Here is a tiny trained network, its code and every weight. The questions are about switching its units off for an input and a class, where a switched-off unit gives its printed mean instead of its output.

import numpy as np


def w(rows, s, z=0):
    codes = np.array(rows[::2]) - 128.0
    scale = np.full(codes.shape[1], s)
    scale[-1] = z or s
    return codes * scale


def norm(h):
    return h / np.sqrt((h * h).mean(-1, keepdims=True) + 1e-5)


def f(y):
    return np.maximum(y, 0)


def log_softmax(a):
    a = a - a.max(-1, keepdims=True)
    return a - np.log(np.exp(a).sum(-1, keepdims=True))


def net(x, mask):
    res = np.array(x, float).reshape(1, 3) / 4 @ E
    u = 0
    for l in range(4):
        y = f(norm(res) @ A[l][:, :-1].T + A[l][:, -1])
        res = res + np.where(mask[u : u + 3], y, B[l][:, -1]) @ B[l][:, :-1]
        u += 3
    return log_softmax(norm(res)[-1] @ U[:, :-1].T + U[:, -1])


A, B = {}, {}
E = w([
[180,86,55,101,149,112,111,94],'x0',
[87,71,152,1,148,179,107,159],'x1',
[141,41,197,166,199,109,207,143],'x2',
],0.0038)
A[0] = w([
[157,138,106,113,146,80,58,93,2],'L0N0',
[174,176,39,91,21,65,89,253,42],'L0N1',
[66,177,171,168,89,99,88,177,102],'L0N2',
],0.0043,0.0049)
B[0] = w([
[187,71,126,5,101,194,157,151,136],'L0N0',
[63,142,164,183,186,124,2,2,250],'L0N1',
[133,145,48,137,196,69,223,77,227],'L0N2',
],0.0052,0.002)
A[1] = w([
[157,84,182,165,130,83,157,105,178],'L1N0',
[165,112,192,47,63,149,115,178,3],'L1N1',
[223,61,57,74,110,3,86,25,23],'L1N2',
],0.0049,0.0031)
B[1] = w([
[86,137,132,92,113,125,30,74,235],'L1N0',
[83,35,164,1,80,153,110,150,149],'L1N1',
[113,152,150,145,147,7,242,234,255],'L1N2',
],0.0053,0.0036)
A[2] = w([
[181,118,161,178,26,101,188,92,44],'L2N0',
[69,216,200,154,107,207,255,136,4],'L2N1',
[206,82,90,183,105,99,177,69,87],'L2N2',
],0.0058,0.0014)
B[2] = w([
[78,90,110,82,70,253,80,180,210],'L2N0',
[200,123,39,128,183,21,225,202,233],'L2N1',
[121,116,141,76,130,191,146,196,250],'L2N2',
],0.0063,0.0023)
A[3] = w([
[27,96,223,135,118,67,115,97,168],'L3N0',
[165,128,85,244,22,194,170,136,169],'L3N1',
[143,3,247,232,184,135,173,106,3],'L3N2',
],0.0059,0.0038)
B[3] = w([
[183,128,75,196,137,171,164,158,253],'L3N0',
[108,10,202,43,157,151,122,127,216],'L3N1',
[59,212,106,126,70,68,36,2,211],'L3N2',
],0.0084,0.0038)
U = w([
[42,193,59,135,83,143,44,12,252],'0',
[97,2,198,10,79,210,131,182,227],'1',
[101,140,68,112,191,35,247,205,198],'2',
[183,133,46,213,161,167,210,188,168],'3',
[234,170,221,162,42,210,172,159,2],'4',
[234,144,208,155,28,208,165,164,2],'5',
],0.0082,0.0058)

Each question gives the input, the list of numbers given to net, and the class t.
The units are the neurons (one row each of A and B). Each row of codes is followed by its name. A weight is (code - 128) times the scale printed after its matrix; where a second scale follows, it is the last column's (A, B and U).
mask holds one flag per neuron, layer by layer. A switched-off neuron (its flag False) gives its mean, the last column of its row in B, instead of its output. The means were averaged over made-up inputs and are rounded, as every weight is.
A unit's drop is (log p(t) with every unit on - log p(t) with that unit switched off) / (log p(t) with every unit on - log p(t) with every unit switched off).
The circuit of an input: a set's keep is (log p(t) with only the set's units on - log p(t) with every unit switched off) / (log p(t) with every unit on - log p(t) with every unit switched off). Starting from all 12 units, units are removed one at a time, each time the one whose removal leaves the highest keep (on an exact tie, the one counted first), for as long as the keep stays at least 0.8.
units of the circuit, in order: the units of the circuit, biggest drop first
unit that matters most: the unit with the biggest drop
top k neurons: the k neurons with the biggest drops, biggest first
k most important neurons of layer l: the k neurons of layer l with the biggest drops, biggest first
drop when u is switched off: that unit's drop, to one decimal
input [-8,7,6], class 2: units of the circuit, in order => (L2N1)
input [0,-8,-7], class 1: units of the circuit, in order => (L3N1 L3N2)
input [-5,-5,5], class 0: top 2 neurons => (L1N0 L1N2)
input [1,-2,0], class 3: top 3 neurons => (L1N2 L1N0 L2N1)
input [3,0,-2], class 3: units of the circuit, in order => (L0N1 L2N1 L3N0 L1N2)
input [5,-6,5], class 1: top 2 neurons => (L0N1 L2N0)
input [-6,-8,1], class 1: top 2 neurons => (L3N1 L2N0)
input [-5,-5,-1], class 1: top 4 neurons => (L3N1 L2N0 L1N2 L3N0)
input [6,-6,-2], class 1: top 4 neurons => (L2N0 L3N1 L2N1 L0N2)
input [-1,-3,2], class 3: units of the circuit, in order => (L1N0 L3N0)
input [7,6,2], class 2: top 2 neurons => (L1N2 L3N1)
input [-3,2,-1], class 3: top 3 neurons => (L0N2 L1N0 L2N1)
input [-7,5,6], class 2: top 3 neurons => (L2N1 L0N1 L3N0)
input [2,-3,-2], class 3: top 2 neurons => (L0N1 L3N2)
input [0,-4,-2], class 1: unit that matters most => L3N1
input [-3,0,-1], class 3: top 2 neurons => (L3N1 L3N2)
input [-5,-8,-7], class 1: 2 most important neurons of layer 1 => (L1N0 L1N2)
input [2,-8,-6], class 1: 2 most important neurons of layer 3 => (L3N1 L3N2)
input [4,-8,5], class 1: 2 most important neurons of layer 2 => (L2N0 L2N2)
input [8,5,-3], class 2: unit that matters most => L1N2
input [-3,-8,-4], class 1: drop when L3N1 is switched off => 0.8
